Below are the code and all the weights of a small trained network. Each question names an input and a class and asks about switching units off, where a switched-off unit gives its printed mean instead of its output.

import numpy as np


def w(rows, s, z=0):
    codes = np.array(rows[::2]) - 128.0
    scale = np.full(codes.shape[1], s)
    scale[-1] = z or s
    return codes * scale


def norm(h):
    return h / np.sqrt((h * h).mean(-1, keepdims=True) + 1e-5)


def f(y):
    return y / 2 * (1 + np.tanh(0.7978845608 * (y + 0.044715 * y**3)))


def log_softmax(a):
    a = a - a.max(-1, keepdims=True)
    return a - np.log(np.exp(a).sum(-1, keepdims=True))


def net(x, mask):
    res = np.array(x, float).reshape(1, 3) / 4 @ E
    u = 0
    for l in range(4):
        y = f(norm(res) @ A[l][:, :-1].T + A[l][:, -1])
        res = res + np.where(mask[u : u + 4], y, B[l][:, -1]) @ B[l][:, :-1]
        u += 4
    return log_softmax(norm(res)[-1] @ U[:, :-1].T + U[:, -1])


A, B = {}, {}
E = w([
[86,178,75,115,156,174,137,138],'x0',
[128,179,151,156,142,254,169,56],'x1',
[178,115,90,121,167,86,204,135],'x2',
],0.0098)
A[0] = w([
[94,110,116,157,63,88,78,133,128],'L0N1',
[135,152,93,139,145,45,124,221,168],'L0N2',
[2,144,98,91,205,87,130,200,4],'L0N3',
[161,161,56,190,180,183,170,61,21],'L0N4',
],0.0062,0.0049)
B[0] = w([
[143,103,76,175,202,147,175,8,181],'L0N1',
[88,92,52,137,91,122,1,101,255],'L0N2',
[105,226,22,127,121,134,149,229,159],'L0N3',
[165,29,181,122,116,132,138,229,175],'L0N4',
],0.0085,0.0045)
A[1] = w([
[79,48,105,123,148,67,122,129,175],'L1N1',
[160,122,122,141,169,2,155,125,3],'L1N2',
[179,69,139,122,121,40,109,134,141],'L1N3',
[164,138,157,171,83,54,72,150,70],'L1N4',
],0.0077,0.0025)
B[1] = w([
[174,117,119,150,117,106,109,64,248],'L1N1',
[61,42,112,163,64,116,160,132,194],'L1N2',
[128,96,120,233,178,140,192,63,252],'L1N3',
[114,136,112,219,150,95,255,181,177],'L1N4',
],0.0093,0.0047)
A[2] = w([
[103,77,131,125,131,111,101,64,209],'L2N1',
[236,141,177,182,155,156,254,167,2],'L2N2',
[99,185,195,97,84,187,92,216,165],'L2N3',
[111,182,225,148,152,157,170,114,221],'L2N4',
],0.0079,0.00096)
B[2] = w([
[120,116,129,144,128,143,196,114,208],'L2N1',
[138,151,104,109,231,107,126,151,253],'L2N2',
[103,75,140,152,130,104,167,43,224],'L2N3',
[154,158,156,9,100,148,76,161,232],'L2N4',
],0.012,0.0051)
A[3] = w([
[96,129,88,155,170,215,145,112,7],'L3N1',
[109,82,177,254,27,66,63,74,2],'L3N2',
[85,109,249,110,82,148,132,81,22],'L3N3',
[190,144,212,185,205,161,154,165,209],'L3N4',
],0.008,0.00079)
B[3] = w([
[187,102,153,184,122,117,145,147,167],'L3N1',
[161,92,147,147,187,122,203,137,254],'L3N2',
[142,183,148,146,10,124,195,128,230],'L3N3',
[189,130,124,69,131,194,96,188,187],'L3N4',
],0.012,0.006)
U = w([
[149,181,233,115,10,166,170,84,157],'0',
[138,77,126,230,174,69,174,87,187],'1',
[200,147,192,36,231,179,130,182,152],'2',
[110,164,208,97,145,88,67,135,2],'3',
[81,184,46,120,105,82,22,195,119],'4',
],0.013,0.0054)

Each question gives the input, the list of numbers given to net, and the class t.
The units are the neurons (one row each of A and B). Each row of codes is followed by its name. A weight is (code - 128) times the scale printed after its matrix; where a second scale follows, it is the last column's (A, B and U).
mask holds one flag per neuron, layer by layer. A switched-off neuron (its flag False) gives its mean, the last column of its row in B, instead of its output. The means were averaged over made-up inputs and are rounded, as every weight is.
A unit's drop is (log p(t) with every unit on - log p(t) with that unit switched off) / (log p(t) with every unit on - log p(t) with every unit switched off).
The circuit of an input: a set's keep is (log p(t) with only the set's units on - log p(t) with every unit switched off) / (log p(t) with every unit on - log p(t) with every unit switched off). Starting from the 12 units with the biggest drops (on a tie, the unit counted first), units are removed one at a time, each time the one whose removal leaves the highest keep (on an exact tie, the one counted first), for as long as the keep stays at least 0.8.
circuit, biggest first: the units of the circuit, biggest drop first
top k neurons: the k neurons with the biggest drops, biggest first
k most important neurons of layer l: the k neurons of layer l with the biggest drops, biggest first
drop of u: that unit's drop, to one decimal
input [-3,3,-2], class 0: circuit, biggest first : [L1N3]
input [5,-7,5], class 4: top 3 neurons : [L0N3; L2N3; L0N2]
input [3,-5,2], class 4: top 3 neurons : [L0N3; L2N3; L0N2]
input [8,0,-4], class 0: top 3 neurons : [L2N2; L2N3; L0N2]
input [6,3,1], class 2: top 2 neurons : [L0N2; L2N2]
input [3,-2,-4], class 4: 2 most important neurons of layer 0 : [L0N3; L0N1]
input [3,-6,-2], class 4: top 4 neurons : [L0N3; L2N3; L1N3; L0N2]
input [4,0,-2], class 0: 2 most important neurons of layer 2 : [L2N2; L2N3]
input [7,-1,-3], class 4: top 3 neurons : [L0N3; L3N2; L2N1]
input [4,3,-1], class 0: 2 most important neurons of layer 0 : [L0N1; L0N2]
input [-6,0,-3], class 2: top 2 neurons : [L0N2; L3N4]
input [5,6,1], class 2: top 2 neurons : [L0N2; L2N2]
input [4,-3,-8], class 1: top 2 neurons : [L2N4; L2N2]
input [4,4,1], class 2: drop of L2N2 : 0.7
input [2,3,1], class 2: drop of L2N2 : 0.8
